Below is a small trained network, with its code and all its weights. Each question gives an input and a class and asks what happens when units are switched off, that is, made to give their printed mean instead of their output.

import numpy as np


def w(rows, s, z=0):
    codes = np.array(rows[::2]) - 128.0
    scale = np.full(codes.shape[1], s)
    scale[-1] = z or s
    return codes * scale


def f(y):
    return np.maximum(y, 0)


def log_softmax(a):
    a = a - a.max(-1, keepdims=True)
    return a - np.log(np.exp(a).sum(-1, keepdims=True))


def net(x, mask):
    res = np.array(x, float).reshape(1, 8) / 4 @ E
    y = f(res @ A[0][:, :-1].T + A[0][:, -1])
    res = res + np.where(mask, y, B[0][:, -1]) @ B[0][:, :-1]
    return log_softmax(res[-1] @ U[:, :-1].T + U[:, -1])


A, B = {}, {}
E = w([
[126,124,139,115,131,125,139,140,125,127,115],'x0',
[140,129,125,133,129,110,127,126,127,134,131],'x1',
[124,128,123,118,140,126,131,123,129,130,134],'x2',
[77,146,236,228,217,55,109,197,165,44,206],'x3',
[232,124,213,79,220,206,43,115,255,188,96],'x4',
[102,18,102,60,109,98,25,239,101,216,229],'x5',
[131,120,126,132,131,125,123,119,125,121,129],'x6',
[140,130,134,130,117,123,137,138,131,136,124],'x7',
],0.0048)
A[0] = w([
[82,184,226,238,225,73,113,188,152,35,201,47],'N1',
[30,129,47,166,45,57,202,151,10,75,159,78],'N2',
[153,250,147,187,149,154,225,25,152,32,38,176],'N3',
[141,240,141,198,157,139,229,21,161,36,33,194],'N4',
[248,102,224,63,220,203,22,127,255,204,96,138],'N5',
[38,124,65,172,48,64,198,152,1,89,152,94],'N6',
[34,120,41,152,37,62,206,146,25,66,158,90],'N7',
[77,159,226,224,210,76,128,186,137,49,193,66],'N8',
[196,124,6,22,16,224,172,35,70,229,38,22],'N9',
[91,10,113,63,110,83,38,236,111,194,232,129],'N10',
[188,118,18,47,47,213,150,43,67,210,27,3],'N11',
[90,14,97,72,111,88,30,243,107,207,220,131],'N12',
],0.0035,0.00055)
B[0] = w([
[23,125,164,38,63,24,85,165,186,99,183,234],'N1',
[203,195,32,206,217,203,88,169,166,100,39,252],'N2',
[149,31,213,170,57,188,211,37,17,222,194,245],'N3',
[146,35,205,167,57,181,231,18,35,212,205,247],'N4',
[218,231,17,204,230,208,69,188,160,83,20,234],'N5',
[216,199,44,197,216,197,79,162,169,104,54,246],'N6',
[215,211,51,203,229,201,86,190,179,72,39,250],'N7',
[44,118,142,44,63,33,79,185,187,58,169,224],'N8',
[1,125,162,24,61,7,51,201,206,41,170,255],'N9',
[174,51,181,176,82,191,214,32,46,227,194,239],'N10',
[14,137,153,37,65,16,70,181,199,64,164,236],'N11',
[173,37,212,196,90,207,226,30,33,224,199,241],'N12',
],0.004,0.0047)
U = w([
[154,60,169,152,92,172,193,62,33,191,162,254],'0',
[199,205,76,159,225,177,96,160,162,106,61,96],'1',
[23,128,145,69,77,9,96,157,183,89,147,15],'2',
],0.012,0.00029)

Each question gives the input, the list of numbers given to net, and the class t.
The units are the neurons (one row each of A and B). Each row of codes is followed by its name. A weight is (code - 128) times the scale printed after its matrix; where a second scale follows, it is the last column's (A, B and U).
mask holds one flag per neuron, in row order. A switched-off neuron (its flag False) gives its mean, the last column of its row in B, instead of its output. The means were averaged over made-up inputs and are rounded, as every weight is.
A unit's drop is (log p(t) with every unit on - log p(t) with that unit switched off) / (log p(t) with every unit on - log p(t) with every unit switched off).
The circuit of an input: a set's keep is (log p(t) with only the set's units on - log p(t) with every unit switched off) / (log p(t) with every unit on - log p(t) with every unit switched off). Starting from all 12 units, units are removed one at a time, each time the one whose removal leaves the highest keep (on an exact tie, the one counted first), for as long as the keep stays at least 0.8.
circuit, biggest first: the units of the circuit, biggest drop first
k most important neurons: the k neurons with the biggest drops, biggest first
drop of u: that unit's drop, to one decimal
input [-8,-3,-1,3,-3,-1,-1,1], class 1: circuit, biggest first -> (N9, N12)
input [-1,1,-2,-4,0,3,-7,-2], class 2: circuit, biggest first -> (N9, N11)
input [-4,-8,-1,5,4,5,-8,0], class 0: circuit, biggest first -> (N12)
input [1,5,5,-3,-5,-4,-1,3], class 1: circuit, biggest first -> (N7, N2)
input [8,-5,5,-8,-8,-7,6,-3], class 1: 2 most important neurons -> (N7, N2)
input [-3,-3,3,2,-3,-5,-4,-6], class 0: 2 most important neurons -> (N4, N3)
input [-1,-6,-5,0,6,7,0,-8], class 0: 2 most important neurons -> (N12, N10)
input [-1,-5,0,7,1,-6,5,-4], class 2: 2 most important neurons -> (N1, N8)
input [4,-6,8,-6,-2,-5,-4,-2], class 2: 2 most important neurons -> (N9, N11)
input [6,5,-5,-2,-8,-7,-6,-8], class 1: 3 most important neurons -> (N7, N2, N6)
input [-3,2,2,7,0,7,-8,-7], class 0: 3 most important neurons -> (N12, N10, N9)
input [2,-3,0,7,6,0,6,7], class 2: 2 most important neurons -> (N1, N8)
input [-1,7,5,-8,7,-3,3,8], class 2: 2 most important neurons -> (N9, N11)
input [6,8,-8,-7,6,0,-5,3], class 2: circuit, biggest first -> (N9)
input [-1,3,-7,8,2,-6,-2,4], class 2: 4 most important neurons -> (N1, N8, N12, N10)
input [7,-1,0,3,4,-4,-4,-7], class 0: drop of N9 -> 0.2
input [6,6,-7,7,-8,6,8,-4], class 1: drop of N2 -> 0.3
input [0,4,1,6,-6,0,-1,-3], class 1: drop of N2 -> 0.5
input [-3,2,-6,-4,-1,0,2,-6], class 2: drop of N10 -> 0.0
input [-1,-8,5,8,6,2,5,2], class 2: most important neuron -> (N1)
input [5,4,7,-8,0,7,-1,6], class 2: 2 most important neurons -> (N9, N11)
